Here is a tiny trained network, its code and every weight. The questions are about switching its units off for an input and a class, where a switched-off unit gives its printed mean instead of its output.

import numpy as np


def w(rows, s, z=0):
    codes = np.array(rows[::2]) - 128.0
    scale = np.full(codes.shape[1], s)
    scale[-1] = z or s
    return codes * scale


def f(y):
    return y / 2 * (1 + np.tanh(0.7978845608 * (y + 0.044715 * y**3)))


def log_softmax(a):
    a = a - a.max(-1, keepdims=True)
    return a - np.log(np.exp(a).sum(-1, keepdims=True))


def net(x, mask):
    res = np.array(x, float).reshape(1, 7) / 4 @ E
    y = f(res @ A[0][:, :-1].T + A[0][:, -1])
    res = res + np.where(mask, y, B[0][:, -1]) @ B[0][:, :-1]
    return log_softmax(res[-1] @ U[:, :-1].T + U[:, -1])


A, B = {}, {}
E = w([
[128,124,129],'x0',
[2,253,253],'x1',
[217,216,158],'x2',
[84,171,33],'x3',
[131,129,129],'x4',
[132,131,124],'x5',
[130,128,127],'x6',
],0.0078)
A[0] = w([
[73,177,126,137],'N0',
[179,53,63,243],'N1',
[99,34,144,51],'N2',
[101,122,172,129],'N3',
[102,153,136,131],'N4',
[106,214,188,142],'N5',
[139,83,27,171],'N6',
[91,158,160,165],'N7',
[85,132,142,142],'N8',
[153,68,103,213],'N9',
[50,119,129,71],'N10',
[72,165,89,104],'N11',
[161,124,132,172],'N12',
[69,132,107,103],'N13',
[68,177,85,109],'N14',
[125,76,175,166],'N15',
[110,138,254,120],'N16',
[144,120,57,132],'N17',
[246,188,108,127],'N18',
[227,71,122,253],'N19',
[243,120,167,106],'N20',
[102,76,190,66],'N21',
],0.015,0.0061)
B[0] = w([
[109,105,183,180],'N0',
[147,178,23,252],'N1',
[187,180,141,162],'N2',
[102,146,164,158],'N3',
[118,90,171,152],'N4',
[142,208,220,218],'N5',
[174,251,115,219],'N6',
[86,128,254,182],'N7',
[99,109,221,157],'N8',
[128,131,45,203],'N9',
[131,78,117,159],'N10',
[83,17,151,158],'N11',
[136,106,33,152],'N12',
[87,83,139,151],'N13',
[90,62,158,166],'N14',
[140,133,103,163],'N15',
[145,201,148,217],'N16',
[110,199,58,175],'N17',
[137,45,90,196],'N18',
[174,82,39,247],'N19',
[124,34,138,193],'N20',
[72,173,124,152],'N21',
],0.0079,0.015)
U = w([
[213,114,64,245],'0',
[102,127,155,246],'1',
[189,21,62,14],'2',
[231,163,165,104],'3',
[107,192,48,80],'4',
[134,6,179,3],'5',
],0.012,0.0052)

Each question gives the input, the list of numbers given to net, and the class t.
The units are the neurons (one row each of A and B). Each row of codes is followed by its name. A weight is (code - 128) times the scale printed after its matrix; where a second scale follows, it is the last column's (A, B and U).
mask holds one flag per neuron, in row order. A switched-off neuron (its flag False) gives its mean, the last column of its row in B, instead of its output. The means were averaged over made-up inputs and are rounded, as every weight is.
A unit's drop is (log p(t) with every unit on - log p(t) with that unit switched off) / (log p(t) with every unit on - log p(t) with every unit switched off).
The circuit of an input: a set's keep is (log p(t) with only the set's units on - log p(t) with every unit switched off) / (log p(t) with every unit on - log p(t) with every unit switched off). Starting from the 12 units with the biggest drops (on a tie, the unit counted first), units are removed one at a time, each time the one whose removal leaves the highest keep (on an exact tie, the one counted first), for as long as the keep stays at least 0.8.
units of the circuit, in order: the units of the circuit, biggest drop first
top k neurons: the k neurons with the biggest drops, biggest first
drop when u is switched off: that unit's drop, to one decimal
input [4,-6,-1,1,7,-8,-7], class 4: units of the circuit, in order : N6
input [3,2,-1,-4,3,-7,-6], class 1: top 2 neurons : N6; N1
input [6,-4,-5,2,8,-8,-3], class 4: units of the circuit, in order : N6; N17
input [7,-2,2,-1,2,6,8], class 2: units of the circuit, in order : N5; N16
input [6,-4,3,-2,8,5,-7], class 2: units of the circuit, in order : N20; N18
input [-3,-5,2,-2,-4,-4,0], class 2: top 2 neurons : N20; N5
input [-5,5,7,8,-4,7,6], class 1: top 3 neurons : N5; N20; N19
input [-3,2,5,1,-6,-3,-5], class 1: units of the circuit, in order : N6; N1
input [-2,5,-4,1,-1,-2,0], class 5: top 2 neurons : N6; N1
input [6,-1,4,-8,8,-1,3], class 2: top 2 neurons : N20; N6
input [1,2,0,-3,-3,-6,1], class 1: drop when N2 is switched off : 0.2
input [4,8,-1,2,6,0,-5], class 5: drop when N11 is switched off : 0.3
input [-3,-7,2,-6,6,-8,-2], class 2: drop when N6 is switched off : -0.1
input [-3,6,4,1,7,8,1], class 1: top neuron : N6
